Below are the code and all the weights of a small trained network. Each question names an input and a target symbol and asks about switching units off, where a switched-off unit gives its printed mean instead of its output.

import numpy as np


def w(rows, s, z=0):
    codes = np.array(rows[::2]) - 128.0
    scale = np.full(codes.shape[1], s)
    scale[-1] = z or s
    return codes * scale


def softmax(a):
    e = np.exp(a - a.max(-1, keepdims=True))
    return e / e.sum(-1, keepdims=True)


def log_softmax(a):
    a = a - a.max(-1, keepdims=True)
    return a - np.log(np.exp(a).sum(-1, keepdims=True))


def net(x, mask):
    ids = ['αβγδεηλμξπστφψω'.index(c) for c in x.split()]
    T = len(ids)
    res = E[ids] + P[:T]
    u = 0
    for l in range(3):
        r = res
        for j in range(2):
            rows = slice(2 * j, 2 * j + 2)
            q, k, v = (r @ M[l][rows].T for M in (Q, K, V))
            z = softmax(np.where(np.tri(T) > 0, q @ k.T / 2**0.5, -1e9)) @ v
            o = O[l][rows]
            res = res + np.where(mask[u + j], z, o[:, -1]) @ o[:, :-1]
        u += 2
    return log_softmax(res[-1] @ U[:, :-1].T + U[:, -1])


Q, K, V, O = {}, {}, {}, {}
E = w([
[75,129,106,84,139,161],'α',
[128,167,141,126,125,134],'β',
[94,180,241,214,105,129],'γ',
[36,115,152,86,76,163],'δ',
[102,113,187,124,124,188],'ε',
[226,10,71,72,52,155],'η',
[120,63,167,150,16,125],'λ',
[134,162,135,103,74,108],'μ',
[226,14,119,136,61,156],'ξ',
[133,140,132,145,106,128],'π',
[30,220,144,187,127,76],'σ',
[98,123,112,217,130,95],'τ',
[95,79,43,162,37,61],'φ',
[194,183,124,236,131,12],'ψ',
[156,174,32,162,146,29],'ω',
],0.013)
P = w([
[145,148,110,118,113,183],'0',
[140,57,170,56,193,74],'1',
[75,102,152,112,109,121],'2',
[112,114,79,114,90,118],'3',
[125,190,61,191,58,214],'4',
[80,113,167,170,97,87],'5',
[141,134,58,144,121,36],'6',
[196,164,215,43,175,1],'7',
],0.016)
Q[0] = w([
[214,164,149,145,233,219],'0.h1',
[148,80,184,84,182,9],'0.h1',
[34,145,249,67,148,56],'0.h2',
[63,113,210,197,80,161],'0.h2',
],0.011)
K[0] = w([
[157,176,145,4,150,205],'0.h1',
[140,180,91,186,82,217],'0.h1',
[75,129,106,205,86,194],'0.h2',
[86,69,163,121,123,134],'0.h2',
],0.015)
V[0] = w([
[169,230,170,45,8,75],'0.h1',
[73,40,56,255,206,182],'0.h1',
[112,104,123,136,187,211],'0.h2',
[95,108,92,142,145,181],'0.h2',
],0.0059)
O[0] = w([
[112,181,201,98,63,16,250],'0.h1',
[86,24,80,172,246,181,208],'0.h1',
[126,116,131,148,171,156,57],'0.h2',
[123,105,103,133,139,120,173],'0.h2',
],0.014,0.0017)
Q[1] = w([
[8,79,87,127,123,66],'1.h1',
[189,109,109,181,159,140],'1.h1',
[149,155,139,59,131,176],'1.h2',
[102,92,233,65,182,140],'1.h2',
],0.011)
K[1] = w([
[21,90,106,254,112,27],'1.h1',
[199,114,102,137,131,109],'1.h1',
[175,163,138,16,175,171],'1.h2',
[115,112,238,55,211,132],'1.h2',
],0.0094)
V[1] = w([
[128,105,194,156,205,55],'1.h1',
[186,153,96,92,253,23],'1.h1',
[230,185,59,119,153,102],'1.h2',
[140,178,72,138,121,169],'1.h2',
],0.0036)
O[1] = w([
[136,77,15,169,93,98,213],'1.h1',
[116,206,140,159,118,179,5],'1.h1',
[178,75,143,114,254,163,14],'1.h2',
[108,186,197,36,113,39,67],'1.h2',
],0.0055,0.0013)
Q[2] = w([
[131,61,241,73,254,37],'2.h1',
[2,19,160,99,74,56],'2.h1',
[129,174,104,184,54,216],'2.h2',
[153,189,13,134,87,140],'2.h2',
],0.0086)
K[2] = w([
[149,184,116,138,50,250],'2.h1',
[91,131,95,215,76,112],'2.h1',
[115,68,203,89,183,76],'2.h2',
[137,126,100,154,165,50],'2.h2',
],0.013)
V[2] = w([
[148,93,241,154,119,185],'2.h1',
[197,45,97,112,69,119],'2.h1',
[12,94,124,134,56,146],'2.h2',
[101,153,79,9,139,153],'2.h2',
],0.015)
O[2] = w([
[192,147,254,196,183,127,61],'2.h1',
[70,95,178,67,226,65,99],'2.h1',
[84,156,194,80,98,223,254],'2.h2',
[165,242,77,71,173,157,128],'2.h2',
],0.015,0.0098)
U = w([
[176,214,70,150,172,217,212],'α',
[184,196,121,162,96,139,184],'β',
[153,167,189,203,49,156,86],'γ',
[149,209,158,117,92,195,42],'δ',
[176,182,144,205,138,204,237],'ε',
[159,183,127,125,130,134,156],'η',
[117,168,217,119,50,135,14],'λ',
[186,224,169,72,11,63,25],'μ',
[154,145,143,168,130,150,202],'ξ',
[169,172,134,154,100,151,213],'π',
[150,180,116,162,2,181,117],'σ',
[115,103,80,233,166,248,255],'τ',
[76,149,124,95,97,161,31],'φ',
[147,126,137,178,45,91,92],'ψ',
[162,170,47,139,108,131,119],'ω',
],0.0045,0.005)

Each question gives the input, a string of symbols that net reads in full, and the target symbol t.
The units are the heads (2 rows each of Q, K, V and O). Each row of codes is followed by its name. A weight is (code - 128) times the scale printed after its matrix; where a second scale follows, it is the last column's (O and U).
mask holds one flag per head, layer by layer. A switched-off head (its flag False) gives its mean, the last column of its rows in O, instead of its output. The means were averaged over made-up inputs and are rounded, as every weight is.
A unit's drop is (log p(t) with every unit on - log p(t) with that unit switched off) / (log p(t) with every unit on - log p(t) with every unit switched off).
The circuit of an input: a set's keep is (log p(t) with only the set's units on - log p(t) with every unit switched off) / (log p(t) with every unit on - log p(t) with every unit switched off). Starting from all 6 units, units are removed one at a time, each time the one whose removal leaves the highest keep (on an exact tie, the one counted first), for as long as the keep stays at least 0.8.
units of the circuit, in order: the units of the circuit, biggest drop first
heads that matter: for each layer, one digit per head in row order, 1 if its drop is at least 0.15 and else 0, layers parted by /
drop of u: that unit's drop, to one decimal
input μ λ π α τ γ α η, target τ: heads that matter => 10 / 00 / 00
input α ξ φ τ, target φ: heads that matter => 00 / 00 / 10
input σ ψ ξ π σ, target ψ: heads that matter => 00 / 00 / 01
input μ ψ ψ, target ψ: heads that matter => 00 / 10 / 01
input α ω τ η δ, target ω: units of the circuit, in order => 2.h2, 2.h1
input σ λ φ σ, target φ: units of the circuit, in order => 2.h1, 2.h2
input α μ σ η ω, target μ: units of the circuit, in order => 0.h1
input σ α τ σ μ, target α: heads that matter => 00 / 00 / 01
input ε σ μ ε ξ γ, target γ: heads that matter => 00 / 01 / 10
input β σ σ σ ξ γ σ μ, target ξ: units of the circuit, in order => 2.h1, 0.h1, 2.h2, 1.h2
input τ ε σ σ ψ, target ε: heads that matter => 00 / 00 / 10
input η γ ε σ σ, target γ: heads that matter => 00 / 00 / 11
input σ φ μ σ λ η, target λ: heads that matter => 10 / 00 / 11
input β α τ ξ α σ ε, target σ: units of the circuit, in order => 2.h1, 1.h2, 2.h2
input ε ε β σ σ, target ε: units of the circuit, in order => 2.h1
input μ σ ω δ μ α η, target μ: units of the circuit, in order => 0.h1, 0.h2
input η λ ω τ μ μ σ φ, target μ: heads that matter => 10 / 00 / 00
input ψ φ ε δ λ α π ξ, target λ: heads that matter => 00 / 00 / 11
input ω ψ α σ σ σ σ η, target σ: heads that matter => 00 / 00 / 10
input σ δ η ψ μ σ φ α, target μ: units of the circuit, in order => 0.h1
input ε η σ σ σ, target η: units of the circuit, in order => 2.h1, 2.h2
input σ σ α σ η λ, target λ: units of the circuit, in order => 2.h1, 1.h2, 2.h2
input μ ξ σ σ τ δ σ ψ, target τ: drop of 2.h2 => 0.1
input ε σ φ, target φ: drop of 2.h1 => 0.8
